Below is a small trained network, with its code and all its weights. Each question gives an input and a class and asks what happens when units are switched off, that is, made to give their printed mean instead of their output.

import numpy as np


def w(rows, s, z=0):
    codes = np.array(rows[::2]) - 128.0
    scale = np.full(codes.shape[1], s)
    scale[-1] = z or s
    return codes * scale


def f(y):
    return np.maximum(y, 0)


def log_softmax(a):
    a = a - a.max(-1, keepdims=True)
    return a - np.log(np.exp(a).sum(-1, keepdims=True))


def net(x, mask):
    res = np.array(x, float).reshape(1, 6) / 4 @ E
    y = f(res @ A[0][:, :-1].T + A[0][:, -1])
    res = res + np.where(mask, y, B[0][:, -1]) @ B[0][:, :-1]
    return log_softmax(res[-1] @ U[:, :-1].T + U[:, -1])


A, B = {}, {}
E = w([
[169,32,55,29,66],'x0',
[126,127,128,128,127],'x1',
[255,106,59,181,217],'x2',
[127,126,128,129,129],'x3',
[151,12,203,226,63],'x4',
[133,200,22,198,12],'x5',
],0.0067)
A[0] = w([
[110,175,127,196,116,139],'n1',
[133,176,100,74,169,92],'n2',
[148,79,175,183,101,111],'n3',
[202,97,99,136,184,115],'n4',
[95,185,86,77,183,93],'n5',
[132,189,90,94,131,91],'n6',
[131,70,163,164,103,86],'n7',
[148,104,104,50,117,126],'n8',
[84,123,175,88,121,134],'n9',
[188,122,95,164,194,111],'n10',
[118,196,85,57,167,108],'n11',
[181,168,73,176,96,118],'n12',
[103,173,117,72,139,109],'n13',
[200,136,93,155,178,127],'n14',
[106,178,163,172,165,148],'n15',
[152,91,99,58,110,123],'n16',
[141,54,109,100,84,135],'n17',
[119,91,200,53,205,65],'n18',
[118,85,91,91,126,88],'n19',
[104,179,96,50,180,115],'n20',
[111,171,160,169,161,113],'n21',
[141,101,191,85,185,104],'n22',
[132,191,76,123,93,95],'n23',
[112,176,147,155,177,180],'n24',
[135,74,100,52,107,131],'n25',
[64,129,163,79,93,114],'n26',
[141,77,170,180,93,100],'n27',
[160,142,92,157,118,98],'n28',
[142,99,94,63,117,142],'n29',
[106,122,189,74,159,73],'n30',
[52,109,168,87,129,140],'n31',
[149,89,108,61,93,120],'n32',
[56,139,150,81,87,127],'n33',
[126,82,147,196,71,80],'n34',
[185,108,161,89,193,86],'n35',
[108,124,134,123,109,3],'n36',
[107,194,168,181,162,135],'n37',
[121,172,165,169,150,131],'n38',
[184,101,104,144,189,143],'n39',
[72,108,157,108,82,133],'n40',
[70,158,144,113,81,126],'n41',
[157,107,78,94,61,104],'n42',
[116,80,178,98,188,83],'n43',
[141,91,93,73,108,120],'n44',
[103,173,160,167,160,112],'n45',
[93,180,78,174,9,88],'n46',
[78,158,127,128,48,118],'n47',
],0.011,0.0047)
B[0] = w([
[141,193,163,54,72,204],'n1',
[192,48,123,222,113,188],'n2',
[203,82,186,205,66,210],'n3',
[16,104,77,195,226,210],'n4',
[196,45,168,209,66,206],'n5',
[219,58,132,170,97,182],'n6',
[183,48,145,197,81,189],'n7',
[95,182,187,114,73,190],'n8',
[86,100,64,124,221,186],'n9',
[13,98,81,180,212,207],'n10',
[216,43,174,209,65,217],'n11',
[114,164,40,31,200,210],'n12',
[163,52,125,207,129,187],'n13',
[20,129,93,170,214,208],'n14',
[60,203,191,98,78,207],'n15',
[84,204,191,130,90,193],'n16',
[102,191,204,151,75,202],'n17',
[227,150,62,5,131,211],'n18',
[89,166,171,109,113,164],'n19',
[202,63,186,223,56,216],'n20',
[67,204,181,107,83,188],'n21',
[170,204,114,2,102,195],'n22',
[232,97,112,91,112,192],'n23',
[113,171,188,140,48,206],'n24',
[49,208,190,101,76,203],'n25',
[47,83,86,200,214,200],'n26',
[210,48,150,189,69,206],'n27',
[145,129,46,76,173,167],'n28',
[71,187,197,122,65,192],'n29',
[179,137,50,55,190,179],'n30',
[80,79,54,149,216,200],'n31',
[56,178,173,111,107,193],'n32',
[60,121,107,194,193,210],'n33',
[231,49,134,165,72,209],'n34',
[173,140,59,32,175,189],'n35',
[61,115,127,155,171,130],'n36',
[54,205,208,94,92,216],'n37',
[85,207,184,113,86,191],'n38',
[58,77,67,201,212,208],'n39',
[85,85,75,199,198,194],'n40',
[68,101,67,172,210,202],'n41',
[97,222,188,51,72,198],'n42',
[236,130,81,38,91,188],'n43',
[77,184,189,129,104,186],'n44',
[65,201,193,117,90,190],'n45',
[208,156,40,11,166,254],'n46',
[90,81,40,90,237,213],'n47',
],0.0074,0.0083)
U = w([
[38,234,254,116,24,44],'0',
[36,85,65,186,230,31],'1',
[247,27,203,220,26,109],'2',
[221,172,49,9,138,253],'3',
],0.0088,0.0025)

Each question gives the input, the list of numbers given to net, and the class t.
The units are the neurons (one row each of A and B). Each row of codes is followed by its name. A weight is (code - 128) times the scale printed after its matrix; where a second scale follows, it is the last column's (A, B and U).
mask holds one flag per neuron, in row order. A switched-off neuron (its flag False) gives its mean, the last column of its row in B, instead of its output. The means were averaged over made-up inputs and are rounded, as every weight is.
A unit's drop is (log p(t) with every unit on - log p(t) with that unit switched off) / (log p(t) with every unit on - log p(t) with every unit switched off).
The circuit of an input: a set's keep is (log p(t) with only the set's units on - log p(t) with every unit switched off) / (log p(t) with every unit on - log p(t) with every unit switched off). Starting from the 12 units with the biggest drops (on a tie, the unit counted first), units are removed one at a time, each time the one whose removal leaves the highest keep (on an exact tie, the one counted first), for as long as the keep stays at least 0.8.
circuit, biggest first: the units of the circuit, biggest drop first
most important unit: the unit with the biggest drop
top k neurons: the k neurons with the biggest drops, biggest first
drop when u is switched off: that unit's drop, to one decimal
input [-5,1,-6,1,3,-8], class 3: circuit, biggest first -> (n18)
input [5,-7,6,3,5,-5], class 1: top 3 neurons -> (n4 n39 n10)
input [-1,-5,-3,6,3,3], class 1: circuit, biggest first -> (n47 n24)
input [-8,2,2,3,8,-8], class 0: top 2 neurons -> (n37 n15)
input [-7,-3,3,8,-5,8], class 3: top 4 neurons -> (n46 n12 n23 n28)
input [5,-6,-6,1,-8,8], class 2: top 2 neurons -> (n11 n20)
input [4,4,-5,3,-6,-8], class 3: top 4 neurons -> (n18 n30 n22 n43)
input [4,-3,3,-5,5,6], class 3: top 2 neurons -> (n12 n46)
input [-3,-3,0,-4,-6,8], class 3: top 2 neurons -> (n46 n12)
input [-7,3,5,-3,-8,8], class 2: top 2 neurons -> (n11 n5)
input [-8,-6,3,5,-8,-3], class 0: top 2 neurons -> (n37 n15)
input [-3,2,5,-7,-6,-4], class 2: top 3 neurons -> (n20 n11 n5)
input [6,3,-4,-1,6,-6], class 0: top 4 neurons -> (n25 n17 n32 n46)
input [6,3,-2,-7,5,8], class 3: most important unit -> n46
input [6,7,6,3,-1,5], class 0: drop when n29 is switched off -> 0.2
input [3,-1,7,2,1,7], class 1: drop when n18 is switched off -> 0.4
input [5,4,0,7,-6,-4], class 2: drop when n13 is switched off -> 0.1
